Below are the code and all the weights of a small trained network. Each question names an input and a class and asks about switching units off, where a switched-off unit gives its printed mean instead of its output.

import numpy as np


def w(rows, s, z=0):
    codes = np.array(rows[::2]) - 128.0
    scale = np.full(codes.shape[1], s)
    scale[-1] = z or s
    return codes * scale


def norm(h):
    return h / np.sqrt((h * h).mean(-1, keepdims=True) + 1e-5)


def f(y):
    return y / 2 * (1 + np.tanh(0.7978845608 * (y + 0.044715 * y**3)))


def log_softmax(a):
    a = a - a.max(-1, keepdims=True)
    return a - np.log(np.exp(a).sum(-1, keepdims=True))


def net(x, mask):
    res = np.array(x, float).reshape(1, 4) / 4 @ E
    u = 0
    for l in range(3):
        y = f(norm(res) @ A[l][:, :-1].T + A[l][:, -1])
        res = res + np.where(mask[u : u + 9], y, B[l][:, -1]) @ B[l][:, :-1]
        u += 9
    return log_softmax(norm(res)[-1] @ U[:, :-1].T + U[:, -1])


A, B = {}, {}
E = w([
[125,174,148,118,154,197,5,69],'x0',
[46,127,92,196,214,117,89,142],'x1',
[134,118,137,138,129,129,125,125],'x2',
[98,54,154,45,183,142,139,120],'x3',
],0.012)
A[0] = w([
[155,176,100,213,76,72,100,123,17],'L0N0',
[101,161,72,199,16,117,118,68,245],'L0N1',
[68,130,150,181,178,107,172,173,79],'L0N2',
[96,155,116,142,141,225,2,17,61],'L0N3',
[218,160,178,82,100,203,28,73,141],'L0N4',
[82,163,149,161,125,39,131,59,54],'L0N5',
[37,132,112,201,161,141,112,82,3],'L0N6',
[53,59,219,41,159,84,108,107,177],'L0N7',
[196,148,163,104,51,213,252,99,213],'L0N8',
],0.0078,0.006)
B[0] = w([
[108,21,83,52,125,210,145,116,160],'L0N0',
[218,135,195,198,147,128,99,96,236],'L0N1',
[118,125,32,87,102,167,164,127,161],'L0N2',
[114,146,177,168,146,66,52,190,226],'L0N3',
[126,143,66,46,44,167,172,44,242],'L0N4',
[158,113,74,81,143,145,157,150,123],'L0N5',
[114,191,111,166,157,97,83,203,151],'L0N6',
[110,103,112,1,158,139,144,134,208],'L0N7',
[143,141,194,124,127,70,59,174,255],'L0N8',
],0.0088,0.0087)
A[1] = w([
[175,117,191,100,75,88,193,158,108],'L1N0',
[97,178,67,227,100,147,203,161,11],'L1N1',
[131,84,2,189,191,150,235,86,142],'L1N2',
[152,130,114,140,54,94,109,62,75],'L1N3',
[194,201,177,194,97,53,111,120,117],'L1N4',
[72,44,103,59,173,140,146,138,134],'L1N5',
[53,173,130,149,197,192,82,54,181],'L1N6',
[171,155,82,250,86,74,115,162,158],'L1N7',
[102,143,121,138,131,120,196,129,3],'L1N8',
],0.011,0.0049)
B[1] = w([
[93,115,82,152,233,77,53,195,219],'L1N0',
[145,163,204,34,57,108,38,94,166],'L1N1',
[133,127,92,67,54,240,242,82,203],'L1N2',
[69,181,128,133,154,205,145,112,175],'L1N3',
[131,145,61,191,125,190,154,146,255],'L1N4',
[106,204,138,222,115,147,113,132,215],'L1N5',
[181,59,129,104,114,64,189,200,201],'L1N6',
[206,103,74,55,76,101,82,1,247],'L1N7',
[119,134,145,158,192,155,39,187,125],'L1N8',
],0.01,0.0093)
A[2] = w([
[84,119,129,171,125,193,192,148,24],'L2N0',
[108,169,136,148,102,204,136,83,23],'L2N1',
[142,79,108,220,109,112,84,111,64],'L2N2',
[85,60,216,114,160,84,112,210,49],'L2N3',
[200,122,97,191,172,105,92,122,28],'L2N4',
[88,129,139,153,104,168,252,157,3],'L2N5',
[116,97,124,72,129,120,171,49,154],'L2N6',
[149,179,143,189,79,104,75,132,75],'L2N7',
[184,141,112,176,58,161,152,77,108],'L2N8',
],0.014,0.0065)
B[2] = w([
[61,88,74,164,205,151,188,205,147],'L2N0',
[137,158,216,167,165,145,127,84,172],'L2N1',
[142,109,110,106,91,75,195,186,175],'L2N2',
[32,202,195,108,175,72,43,129,205],'L2N3',
[147,85,61,141,78,57,200,208,192],'L2N4',
[122,64,99,202,253,176,164,170,157],'L2N5',
[180,31,78,66,46,163,160,102,185],'L2N6',
[175,107,109,222,162,105,195,129,191],'L2N7',
[53,152,179,95,171,142,74,127,251],'L2N8',
],0.014,0.011)
U = w([
[228,97,31,239,91,30,163,222,184],'0',
[199,38,79,3,10,231,97,23,250],'1',
[2,162,233,51,231,69,25,220,80],'2',
[48,7,36,142,216,239,207,208,4],'3',
[197,219,233,213,123,209,42,23,70],'4',
],0.014,0.0021)

Each question gives the input, the list of numbers given to net, and the class t.
The units are the neurons (one row each of A and B). Each row of codes is followed by its name. A weight is (code - 128) times the scale printed after its matrix; where a second scale follows, it is the last column's (A, B and U).
mask holds one flag per neuron, layer by layer. A switched-off neuron (its flag False) gives its mean, the last column of its row in B, instead of its output. The means were averaged over made-up inputs and are rounded, as every weight is.
A unit's drop is (log p(t) with every unit on - log p(t) with that unit switched off) / (log p(t) with every unit on - log p(t) with every unit switched off).
The circuit of an input: a set's keep is (log p(t) with only the set's units on - log p(t) with every unit switched off) / (log p(t) with every unit on - log p(t) with every unit switched off). Starting from the 12 units with the biggest drops (on a tie, the unit counted first), units are removed one at a time, each time the one whose removal leaves the highest keep (on an exact tie, the one counted first), for as long as the keep stays at least 0.8.
units of the circuit, in order: the units of the circuit, biggest drop first
unit that matters most: the unit with the biggest drop
top k neurons: the k neurons with the biggest drops, biggest first
k most important neurons of layer l: the k neurons of layer l with the biggest drops, biggest first
drop of u: that unit's drop, to one decimal
input [2,0,-4,8], class 1: units of the circuit, in order : (L2N6)
input [-8,8,7,0], class 1: top 2 neurons : (L1N1; L0N7)
input [-2,1,-6,-7], class 1: top 3 neurons : (L1N7; L0N0; L0N3)
input [-6,-5,5,1], class 2: top 3 neurons : (L2N3; L0N1; L1N5)
input [-2,1,6,-7], class 1: top 4 neurons : (L1N7; L0N0; L0N3; L0N8)
input [1,-6,8,-3], class 4: top 3 neurons : (L0N4; L1N3; L0N3)
input [5,0,5,3], class 1: top 2 neurons : (L0N4; L1N0)
input [0,7,5,6], class 3: top 3 neurons : (L0N8; L0N3; L0N2)
input [0,3,2,4], class 3: top 2 neurons : (L0N8; L0N3)
input [5,0,-3,-1], class 4: top 2 neurons : (L0N4; L1N0)
input [-1,1,8,8], class 3: top 3 neurons : (L0N8; L0N3; L1N7)
input [-8,5,8,0], class 1: 2 most important neurons of layer 0 : (L0N7; L0N0)
input [3,1,4,0], class 0: top 2 neurons : (L0N3; L1N2)
input [0,-4,5,-1], class 0: unit that matters most : L0N8
input [7,-7,-7,0], class 4: top 2 neurons : (L1N7; L0N3)
input [6,-4,1,0], class 4: 2 most important neurons of layer 1 : (L1N7; L1N2)
input [1,-6,-5,-6], class 4: 2 most important neurons of layer 1 : (L1N3; L1N6)
input [0,-4,-4,7], class 2: 2 most important neurons of layer 1 : (L1N7; L1N2)
input [2,-5,-3,-2], class 4: drop of L0N4 : 1.7
input [-2,-8,8,1], class 2: drop of L1N7 : 0.5
input [-2,-4,4,7], class 2: drop of L1N5 : 0.0
input [4,-6,2,0], class 4: most important neuron of layer 2 : (L2N1)
